Below are the code and all the weights of a small trained network. Each question names an input and a target symbol and asks about switching units off, where a switched-off unit gives its printed mean instead of its output.

import numpy as np


def w(rows, s, z=0):
    codes = np.array(rows[::2]) - 128.0
    scale = np.full(codes.shape[1], s)
    scale[-1] = z or s
    return codes * scale


def norm(h):
    return h / np.sqrt((h * h).mean(-1, keepdims=True) + 1e-5)


def f(y):
    return np.maximum(y, 0)


def softmax(a):
    e = np.exp(a - a.max(-1, keepdims=True))
    return e / e.sum(-1, keepdims=True)


def log_softmax(a):
    a = a - a.max(-1, keepdims=True)
    return a - np.log(np.exp(a).sum(-1, keepdims=True))


def net(x, mask):
    ids = ['ΓΔΘΠΨβηλμτω'.index(c) for c in x.split()]
    T = len(ids)
    res = E[ids] + P[:T]
    u = 0
    for l in range(3):
        r = norm(res)
        for j in range(2):
            rows = slice(3 * j, 3 * j + 3)
            q, k, v = (r @ M[l][rows].T for M in (Q, K, V))
            z = softmax(np.where(np.tri(T) > 0, q @ k.T / 3**0.5, -1e9)) @ v
            o = O[l][rows]
            res = res + np.where(mask[u + j], z, o[:, -1]) @ o[:, :-1]
        u += 2
        y = f(norm(res) @ A[l][:, :-1].T + A[l][:, -1])
        res = res + np.where(mask[u : u + 8], y, B[l][:, -1]) @ B[l][:, :-1]
        u += 8
    return log_softmax(norm(res)[-1] @ U[:, :-1].T + U[:, -1])


Q, K, V, O, A, B = {}, {}, {}, {}, {}, {}
E = w([
[120,122,143],'Γ',
[118,122,143],'Δ',
[121,130,155],'Θ',
[116,124,145],'Π',
[137,85,111],'Ψ',
[82,156,57],'β',
[78,103,26],'η',
[91,182,156],'λ',
[87,94,90],'μ',
[178,129,4],'τ',
[199,157,195],'ω',
],0.021)
P = w([
[185,167,1],'0',
[122,136,142],'1',
[116,139,144],'2',
[123,148,152],'3',
[121,142,164],'4',
[102,145,159],'5',
],0.0051)
Q[0] = w([
[108,254,115],'L0H1',
[147,72,226],'L0H1',
[63,180,106],'L0H1',
[144,28,142],'L0H2',
[57,148,145],'L0H2',
[148,127,165],'L0H2',
],0.0091)
K[0] = w([
[59,2,196],'L0H1',
[185,138,137],'L0H1',
[93,98,156],'L0H1',
[84,62,102],'L0H2',
[91,66,122],'L0H2',
[148,127,148],'L0H2',
],0.0098)
V[0] = w([
[126,98,68],'L0H1',
[123,112,138],'L0H1',
[1,104,72],'L0H1',
[14,158,205],'L0H2',
[142,171,98],'L0H2',
[88,219,113],'L0H2',
],0.0057)
O[0] = w([
[94,75,194,212],'L0H1',
[190,136,119,101],'L0H1',
[247,71,129,247],'L0H1',
[27,97,193,63],'L0H2',
[115,62,138,165],'L0H2',
[218,3,59,167],'L0H2',
],0.0042,0.0011)
A[0] = w([
[66,57,47,144],'L0N1',
[102,125,191,169],'L0N2',
[149,145,197,253],'L0N3',
[77,255,171,143],'L0N4',
[168,71,149,192],'L0N5',
[134,87,168,74],'L0N6',
[166,74,210,170],'L0N7',
[231,112,76,123],'L0N8',
],0.0065,0.0023)
B[0] = w([
[242,176,101,254],'L0N1',
[133,156,77,214],'L0N2',
[72,139,90,231],'L0N3',
[107,43,68,235],'L0N4',
[119,213,111,187],'L0N5',
[55,171,177,154],'L0N6',
[81,100,182,214],'L0N7',
[91,104,254,207],'L0N8',
],0.005,0.0038)
Q[1] = w([
[237,170,120],'L1H1',
[178,60,152],'L1H1',
[255,111,82],'L1H1',
[102,193,78],'L1H2',
[166,46,91],'L1H2',
[129,147,74],'L1H2',
],0.0097)
K[1] = w([
[126,74,170],'L1H1',
[91,144,199],'L1H1',
[211,54,253],'L1H1',
[155,104,159],'L1H2',
[68,108,83],'L1H2',
[23,217,163],'L1H2',
],0.0065)
V[1] = w([
[160,68,174],'L1H1',
[109,87,215],'L1H1',
[121,254,158],'L1H1',
[79,94,136],'L1H2',
[105,167,103],'L1H2',
[45,144,29],'L1H2',
],0.0076)
O[1] = w([
[144,56,148,109],'L1H1',
[213,87,155,6],'L1H1',
[104,255,184,50],'L1H1',
[163,62,75,84],'L1H2',
[173,117,155,127],'L1H2',
[157,198,139,167],'L1H2',
],0.0058,0.0021)
A[1] = w([
[75,92,41,129],'L1N1',
[96,214,115,251],'L1N2',
[129,63,139,59],'L1N3',
[185,79,37,172],'L1N4',
[213,144,128,152],'L1N5',
[65,150,190,187],'L1N6',
[30,130,113,69],'L1N7',
[134,254,206,88],'L1N8',
],0.0085,0.0025)
B[1] = w([
[52,151,208,249],'L1N1',
[45,97,47,247],'L1N2',
[127,70,123,158],'L1N3',
[62,197,193,253],'L1N4',
[161,208,124,178],'L1N5',
[115,74,57,233],'L1N6',
[254,245,70,230],'L1N7',
[82,193,13,188],'L1N8',
],0.0057,0.0047)
Q[2] = w([
[254,33,243],'L2H1',
[152,207,69],'L2H1',
[109,63,188],'L2H1',
[45,241,53],'L2H2',
[211,135,153],'L2H2',
[98,251,103],'L2H2',
],0.0073)
K[2] = w([
[26,69,28],'L2H1',
[147,116,220],'L2H1',
[109,162,36],'L2H1',
[235,231,123],'L2H2',
[180,108,128],'L2H2',
[120,254,131],'L2H2',
],0.0074)
V[2] = w([
[224,112,43],'L2H1',
[18,98,159],'L2H1',
[2,219,212],'L2H1',
[21,163,79],'L2H2',
[129,165,217],'L2H2',
[97,64,101],'L2H2',
],0.0098)
O[2] = w([
[254,141,98,91],'L2H1',
[59,118,110,178],'L2H1',
[46,129,178,202],'L2H1',
[99,110,78,254],'L2H2',
[88,195,162,92],'L2H2',
[107,52,144,124],'L2H2',
],0.013,0.0071)
A[2] = w([
[187,174,74,157],'L2N1',
[79,135,73,179],'L2N2',
[99,119,53,109],'L2N3',
[147,198,134,23],'L2N4',
[94,158,107,9],'L2N5',
[2,95,212,252],'L2N6',
[39,132,166,243],'L2N7',
[198,190,74,205],'L2N8',
],0.0097,0.0033)
B[2] = w([
[150,85,198,165],'L2N1',
[181,134,116,215],'L2N2',
[172,105,139,190],'L2N3',
[17,183,164,136],'L2N4',
[144,128,81,142],'L2N5',
[197,133,224,254],'L2N6',
[196,154,161,229],'L2N7',
[162,151,254,175],'L2N8',
],0.0086,0.0098)
U = w([
[159,124,153,82],'Γ',
[159,123,147,68],'Δ',
[142,47,137,127],'Θ',
[131,85,150,104],'Π',
[142,126,149,108],'Ψ',
[109,177,82,152],'β',
[117,86,102,183],'η',
[105,134,88,251],'λ',
[15,130,178,158],'μ',
[243,168,136,62],'τ',
[125,254,162,52],'ω',
],0.014,0.0033)

Each question gives the input, a string of symbols that net reads in full, and the target symbol t.
The units are the heads (3 rows each of Q, K, V and O) and the neurons (one row each of A and B). Each row of codes is followed by its name. A weight is (code - 128) times the scale printed after its matrix; where a second scale follows, it is the last column's (O, A, B and U).
mask holds one flag per unit, layer by layer, with each layer's heads first. A switched-off unit (its flag False) gives its mean, the last column of its rows in O or B, instead of its output. The means were averaged over made-up inputs and are rounded, as every weight is.
A unit's drop is (log p(t) with every unit on - log p(t) with that unit switched off) / (log p(t) with every unit on - log p(t) with every unit switched off).
The circuit of an input: a set's keep is (log p(t) with only the set's units on - log p(t) with every unit switched off) / (log p(t) with every unit on - log p(t) with every unit switched off). Starting from the 12 units with the biggest drops (on a tie, the unit counted first), units are removed one at a time, each time the one whose removal leaves the highest keep (on an exact tie, the one counted first), for as long as the keep stays at least 0.8.
circuit, biggest first: the units of the circuit, biggest drop first
k most important neurons: the k neurons with the biggest drops, biggest first
k most important neurons of layer l: the k neurons of layer l with the biggest drops, biggest first
input τ Θ Δ, target τ: circuit, biggest first => L2H1, L1N6
input τ λ Γ, target τ: circuit, biggest first => L2H1, L0N4, L1N6
input ω ω Γ, target ω: 2 most important neurons => L1N1, L1N4
input Ψ τ τ Ψ, target τ: circuit, biggest first => L2H1
input Θ μ η, target μ: 3 most important neurons => L1N7, L0N7, L0N1
input Ψ β Θ τ τ, target μ: 2 most important neurons of layer 0 => L0N4, L0N8
input Θ Ψ λ Δ β Θ, target ω: 4 most important neurons => L0N3, L0N2, L0N8, L0N4
input Π β λ τ Π, target τ: circuit, biggest first => L0N8, L2H1, L1H1, L0N2
input Θ Π τ η, target τ: 2 most important neurons => L1N4, L0N4
input Ψ Π Π β β τ, target μ: 4 most important neurons => L0N8, L1N4, L0N4, L1N2
input Θ Γ Γ, target Θ: 4 most important neurons => L1N4, L1N6, L0N1, L0N4
input τ η Δ, target τ: circuit, biggest first => L2H1, L1H2, L1N8
input ω μ Π Ψ, target β: 2 most important neurons => L0N1, L1N8
input ω β Ψ Γ Γ Π, target β: 2 most important neurons => L1N8, L1N4
input Θ τ ω, target ω: 2 most important neurons => L1N7, L1N8
input Θ Γ μ Ψ Θ, target ω: 3 most important neurons => L0N1, L0N3, L1N7
input Θ Γ Δ, target Θ: 2 most important neurons => L1N4, L1N6
input Ψ μ ω β μ ω, target μ: 3 most important neurons of layer 0 => L0N1, L0N3, L0N4
input Θ η Ψ Ψ, target ω: 2 most important neurons of layer 0 => L0N3, L0N2
input Θ τ λ, target τ: 3 most important neurons of layer 0 => L0N4, L0N8, L0N1
input Θ η μ Δ Θ Ψ, target ω: 2 most important neurons of layer 0 => L0N1, L0N4
input ω Θ Δ, target ω: 4 most important neurons of layer 0 => L0N4, L0N1, L0N8, L0N5
